Here is a tiny trained network, its code and every weight. The questions are about switching its units off for an input and a target symbol, where a switched-off unit gives its printed mean instead of its output.

import numpy as np


def w(rows, s, z=0):
    codes = np.array(rows[::2]) - 128.0
    scale = np.full(codes.shape[1], s)
    scale[-1] = z or s
    return codes * scale


def norm(h):
    return h / np.sqrt((h * h).mean(-1, keepdims=True) + 1e-5)


def f(y):
    return np.maximum(y, 0)


def softmax(a):
    e = np.exp(a - a.max(-1, keepdims=True))
    return e / e.sum(-1, keepdims=True)


def log_softmax(a):
    a = a - a.max(-1, keepdims=True)
    return a - np.log(np.exp(a).sum(-1, keepdims=True))


def net(x, mask):
    ids = ['Ψαβδεζηλσφ'.index(c) for c in x.split()]
    T = len(ids)
    res = E[ids] + P[:T]
    u = 0
    for l in range(2):
        r = norm(res)
        for j in range(2):
            rows = slice(3 * j, 3 * j + 3)
            q, k, v = (r @ M[l][rows].T for M in (Q, K, V))
            z = softmax(np.where(np.tri(T) > 0, q @ k.T / 3**0.5, -1e9)) @ v
            o = O[l][rows]
            res = res + np.where(mask[u + j], z, o[:, -1]) @ o[:, :-1]
        u += 2
        y = f(norm(res) @ A[l][:, :-1].T + A[l][:, -1])
        res = res + np.where(mask[u : u + 12], y, B[l][:, -1]) @ B[l][:, :-1]
        u += 12
    return log_softmax(norm(res)[-1] @ U[:, :-1].T + U[:, -1])


Q, K, V, O, A, B = {}, {}, {}, {}, {}, {}
E = w([
[40,138,104,107],'Ψ',
[97,138,246,102],'α',
[89,2,72,97],'β',
[100,146,68,152],'δ',
[145,183,114,148],'ε',
[84,93,66,112],'ζ',
[165,138,168,183],'η',
[164,43,159,128],'λ',
[142,198,157,247],'σ',
[91,3,72,96],'φ',
],0.0052)
P = w([
[250,186,63,88],'0',
[175,174,103,146],'1',
[149,166,107,165],'2',
[138,158,121,183],'3',
[128,149,133,198],'4',
[120,141,136,205],'5',
[115,132,143,211],'6',
[110,125,147,218],'7',
[102,123,150,222],'8',
[100,114,167,231],'9',
[98,112,165,236],'10',
],0.0021)
Q[0] = w([
[86,189,203,166],'0.h0',
[64,105,134,14],'0.h0',
[27,254,120,238],'0.h0',
[174,203,94,83],'0.h1',
[141,120,78,36],'0.h1',
[175,223,116,142],'0.h1',
],0.0063)
K[0] = w([
[52,199,255,139],'0.h0',
[24,34,100,45],'0.h0',
[87,223,111,149],'0.h0',
[148,206,31,200],'0.h1',
[133,80,19,145],'0.h1',
[178,225,99,128],'0.h1',
],0.0053)
V[0] = w([
[206,142,172,115],'0.h0',
[200,3,130,39],'0.h0',
[91,159,93,71],'0.h0',
[81,193,236,120],'0.h1',
[145,175,194,75],'0.h1',
[17,36,193,105],'0.h1',
],0.0028)
O[0] = w([
[37,135,78,13,110],'0.h0',
[70,225,141,223,9],'0.h0',
[109,104,152,208,85],'0.h0',
[24,163,154,153,95],'0.h1',
[44,108,70,150,75],'0.h1',
[121,250,74,123,106],'0.h1',
],0.0027,0.0014)
A[0] = w([
[116,138,207,120,103],'0.n0',
[127,216,112,119,249],'0.n1',
[148,57,178,128,31],'0.n2',
[70,102,104,114,221],'0.n3',
[82,171,163,160,180],'0.n4',
[104,92,146,145,109],'0.n5',
[141,90,66,152,124],'0.n6',
[90,77,144,2,78],'0.n7',
[114,54,110,136,147],'0.n8',
[118,112,185,170,141],'0.n9',
[80,110,168,126,115],'0.n10',
[211,86,130,160,120],'0.n11',
],0.0058,0.0018)
B[0] = w([
[61,145,50,113,171],'0.n0',
[207,65,251,123,177],'0.n1',
[134,253,88,129,180],'0.n2',
[223,68,163,229,218],'0.n3',
[116,40,72,142,194],'0.n4',
[147,174,78,181,172],'0.n5',
[93,182,176,119,230],'0.n6',
[236,147,135,148,153],'0.n7',
[140,223,150,155,229],'0.n8',
[115,119,44,109,206],'0.n9',
[101,97,208,153,163],'0.n10',
[78,37,79,223,255],'0.n11',
],0.003,0.0032)
Q[1] = w([
[157,175,76,20],'1.h0',
[187,170,98,3],'1.h0',
[175,186,110,49],'1.h0',
[137,122,166,193],'1.h1',
[123,168,133,118],'1.h1',
[64,125,165,202],'1.h1',
],0.0054)
K[1] = w([
[236,117,1,204],'1.h0',
[252,153,5,205],'1.h0',
[235,127,58,149],'1.h0',
[67,95,173,62],'1.h1',
[179,91,167,140],'1.h1',
[90,145,184,41],'1.h1',
],0.0053)
V[1] = w([
[156,78,120,147],'1.h0',
[165,114,29,112],'1.h0',
[59,234,144,28],'1.h0',
[99,182,89,110],'1.h1',
[196,84,102,181],'1.h1',
[255,140,80,93],'1.h1',
],0.004)
O[1] = w([
[106,192,252,164,165],'1.h0',
[76,110,155,197,77],'1.h0',
[133,135,67,183,2],'1.h0',
[178,203,168,231,70],'1.h1',
[178,143,131,61,233],'1.h1',
[207,137,87,92,113],'1.h1',
],0.0034,0.004)
A[1] = w([
[194,128,149,105,146],'1.n0',
[52,132,120,149,64],'1.n1',
[98,76,155,146,134],'1.n2',
[191,126,104,99,151],'1.n3',
[157,163,110,148,123],'1.n4',
[161,169,130,37,9],'1.n5',
[139,199,46,152,115],'1.n6',
[57,190,155,2,22],'1.n7',
[35,122,83,148,184],'1.n8',
[97,89,107,65,238],'1.n9',
[182,123,132,173,180],'1.n10',
[134,142,191,143,179],'1.n11',
],0.0064,0.0015)
B[1] = w([
[97,62,183,110,215],'1.n0',
[190,55,169,223,150],'1.n1',
[104,252,102,140,224],'1.n2',
[204,190,152,222,173],'1.n3',
[40,194,104,105,144],'1.n4',
[161,108,191,225,143],'1.n5',
[153,191,154,76,168],'1.n6',
[192,117,56,32,160],'1.n7',
[152,71,230,116,189],'1.n8',
[49,147,70,203,172],'1.n9',
[91,138,149,34,252],'1.n10',
[123,100,50,183,230],'1.n11',
],0.003,0.0035)
U = w([
[233,78,255,138,239],'Ψ',
[162,180,132,88,54],'α',
[170,181,115,125,47],'β',
[182,124,90,117,45],'δ',
[161,186,128,89,90],'ε',
[157,102,77,132,69],'ζ',
[185,123,87,121,47],'η',
[83,98,55,19,252],'λ',
[22,99,192,141,193],'σ',
[65,208,141,208,49],'φ',
],0.008,0.0029)

Each question gives the input, a string of symbols that net reads in full, and the target symbol t.
The units are the heads (3 rows each of Q, K, V and O) and the neurons (one row each of A and B). Each row of codes is followed by its name. A weight is (code - 128) times the scale printed after its matrix; where a second scale follows, it is the last column's (O, A, B and U).
mask holds one flag per unit, layer by layer, with each layer's heads first. A switched-off unit (its flag False) gives its mean, the last column of its rows in O or B, instead of its output. The means were averaged over made-up inputs and are rounded, as every weight is.
A unit's drop is (log p(t) with every unit on - log p(t) with that unit switched off) / (log p(t) with every unit on - log p(t) with every unit switched off).
The circuit of an input: a set's keep is (log p(t) with only the set's units on - log p(t) with every unit switched off) / (log p(t) with every unit on - log p(t) with every unit switched off). Starting from the 12 units with the biggest drops (on a tie, the unit counted first), units are removed one at a time, each time the one whose removal leaves the highest keep (on an exact tie, the one counted first), for as long as the keep stays at least 0.8.
circuit, biggest first: the units of the circuit, biggest drop first
top k neurons: the k neurons with the biggest drops, biggest first
k most important neurons of layer l: the k neurons of layer l with the biggest drops, biggest first
heads that matter: for each layer, one digit per head in row order, 1 if its drop is at least 0.15 and else 0, layers parted by /
input β Ψ η β, target σ: circuit, biggest first => (1.h0, 0.h0)
input σ δ β, target Ψ: heads that matter => 00 / 01
input η η η, target φ: top 3 neurons => (0.n11, 0.n3, 0.n1)
input σ Ψ λ σ Ψ σ φ Ψ ζ λ, target σ: top neuron => (0.n11)
input η δ η Ψ, target Ψ: circuit, biggest first => (0.n3, 0.n7, 0.h0)
input φ σ β φ φ, target φ: 2 most important neurons of layer 1 => (1.n2, 1.n8)
input δ η λ φ Ψ β λ, target σ: top 3 neurons => (0.n11, 0.n3, 0.n1)
input ζ η φ δ α δ α η α ε, target Ψ: top 3 neurons => (0.n1, 0.n11, 1.n3)
input ζ δ ζ, target σ: heads that matter => 10 / 11
input β δ η φ, target Ψ: 2 most important neurons of layer 0 => (0.n3, 0.n0)
input φ δ δ η σ ζ ε ε η, target σ: top 4 neurons => (0.n11, 0.n3, 1.n3, 1.n10)
input δ σ ε β ε Ψ ζ η η λ α, target λ: top 4 neurons => (1.n7, 0.n0, 0.n11, 1.n9)
input η δ σ δ ε δ σ δ β λ φ, target Ψ: 3 most important neurons of layer 0 => (0.n3, 0.n7, 0.n8)
input η η η φ λ β Ψ β φ ζ ε, target Ψ: circuit, biggest first => (0.n1)
input η β σ η β η β η η, target φ: heads that matter => 00 / 11
input η φ λ φ β η λ β ζ λ λ, target φ: heads that matter => 10 / 10
input λ λ Ψ φ η η β β σ σ β, target φ: 2 most important neurons of layer 1 => (1.n2, 1.n8)
input δ λ ζ φ λ σ δ, target σ: top 3 neurons => (0.n6, 1.n3, 1.n11)
input φ ζ ε φ, target σ: top 3 neurons => (0.n11, 0.n6, 0.n7)
input β λ β, target Ψ: top neuron => (0.n3)
input β δ η Ψ η, target σ: top 3 neurons => (0.n11, 0.n3, 0.n7)
input α η α, target σ: heads that matter => 01 / 01
